Below are the code and all the weights of a small trained network. Each question names an input and a class and asks about switching units off, where a switched-off unit gives its printed mean instead of its output.

import numpy as np


def w(rows, s, z=0):
    codes = np.array(rows[::2]) - 128.0
    scale = np.full(codes.shape[1], s)
    scale[-1] = z or s
    return codes * scale


def f(y):
    return y / 2 * (1 + np.tanh(0.7978845608 * (y + 0.044715 * y**3)))


def log_softmax(a):
    a = a - a.max(-1, keepdims=True)
    return a - np.log(np.exp(a).sum(-1, keepdims=True))


def net(x, mask):
    res = np.array(x, float).reshape(1, 3) / 4 @ E
    y = f(res @ A[0][:, :-1].T + A[0][:, -1])
    res = res + np.where(mask, y, B[0][:, -1]) @ B[0][:, :-1]
    return log_softmax(res[-1] @ U[:, :-1].T + U[:, -1])


A, B = {}, {}
E = w([
[39,41,150,222,181],'x0',
[73,161,250,57,150],'x1',
[187,177,115,94,226],'x2',
],0.011)
A[0] = w([
[184,167,136,55,44,160],'neuron 0',
[134,181,201,32,177,141],'neuron 1',
[161,95,29,209,141,202],'neuron 2',
[185,124,77,144,61,62],'neuron 3',
[98,143,169,128,255,254],'neuron 4',
[187,197,89,95,237,226],'neuron 5',
],0.011,0.0051)
B[0] = w([
[103,145,124,156,43,234],'neuron 0',
[138,139,197,128,213,238],'neuron 1',
[58,175,118,122,197,254],'neuron 2',
[94,134,110,41,150,186],'neuron 3',
[148,94,156,6,199,231],'neuron 4',
[198,211,131,134,112,248],'neuron 5',
],0.013,0.012)
U = w([
[91,136,60,99,12,169],'0',
[106,44,137,68,203,104],'1',
[149,146,166,140,80,8],'2',
[60,64,185,214,74,248],'3',
[118,180,130,102,185,255],'4',
[228,153,118,128,80,43],'5',
[189,87,99,151,119,13],'6',
[95,111,76,222,164,25],'7',
],0.011,0.0037)

Each question gives the input, the list of numbers given to net, and the class t.
The units are the neurons (one row each of A and B). Each row of codes is followed by its name. A weight is (code - 128) times the scale printed after its matrix; where a second scale follows, it is the last column's (A, B and U).
mask holds one flag per neuron, in row order. A switched-off neuron (its flag False) gives its mean, the last column of its row in B, instead of its output. The means were averaged over made-up inputs and are rounded, as every weight is.
A unit's drop is (log p(t) with every unit on - log p(t) with that unit switched off) / (log p(t) with every unit on - log p(t) with every unit switched off).
The circuit of an input: a set's keep is (log p(t) with only the set's units on - log p(t) with every unit switched off) / (log p(t) with every unit on - log p(t) with every unit switched off). Starting from all 6 units, units are removed one at a time, each time the one whose removal leaves the highest keep (on an exact tie, the one counted first), for as long as the keep stays at least 0.8.
circuit, biggest first: the units of the circuit, biggest drop first
top k neurons: the k neurons with the biggest drops, biggest first
input [0,-1,-6], class 3: top 2 neurons : [neuron 4; neuron 5]
input [3,-1,3], class 1: circuit, biggest first : [neuron 4; neuron 0]
input [4,-7,1], class 7: circuit, biggest first : [neuron 4]
input [-5,1,5], class 5: top 3 neurons : [neuron 2; neuron 5; neuron 0]
input [2,0,-4], class 3: circuit, biggest first : [neuron 4; neuron 5]
input [-4,2,3], class 5: circuit, biggest first : [neuron 2; neuron 5]
input [-8,7,-2], class 2: circuit, biggest first : [neuron 0; neuron 1; neuron 2; neuron 4]
input [-3,-1,5], class 5: circuit, biggest first : [neuron 5; neuron 2]
input [-1,0,-3], class 0: top 3 neurons : [neuron 1; neuron 4; neuron 2]
input [-7,0,0], class 5: top 2 neurons : [neuron 2; neuron 5]
input [0,5,2], class 1: circuit, biggest first : [neuron 4; neuron 2]
input [-6,-5,7], class 5: top 3 neurons : [neuron 5; neuron 0; neuron 4]
input [-2,1,2], class 5: circuit, biggest first : [neuron 2; neuron 3]
input [-8,-5,2], class 0: circuit, biggest first : [neuron 0]
input [-4,-1,3], class 5: circuit, biggest first : [neuron 2; neuron 5]
input [3,-6,-6], class 7: circuit, biggest first : [neuron 4; neuron 2]
input [4,-3,-4], class 7: circuit, biggest first : [neuron 4; neuron 2]
input [-1,-2,-7], class 0: top 2 neurons : [neuron 1; neuron 4]
input [-4,-5,0], class 0: top 2 neurons : [neuron 1; neuron 4]
input [2,-3,-5], class 7: top 4 neurons : [neuron 4; neuron 0; neuron 2; neuron 1]
input [-4,8,-6], class 2: top 3 neurons : [neuron 2; neuron 1; neuron 0]
input [3,1,4], class 1: top neuron : [neuron 4]
input [4,-3,1], class 1: top 2 neurons : [neuron 5; neuron 0]
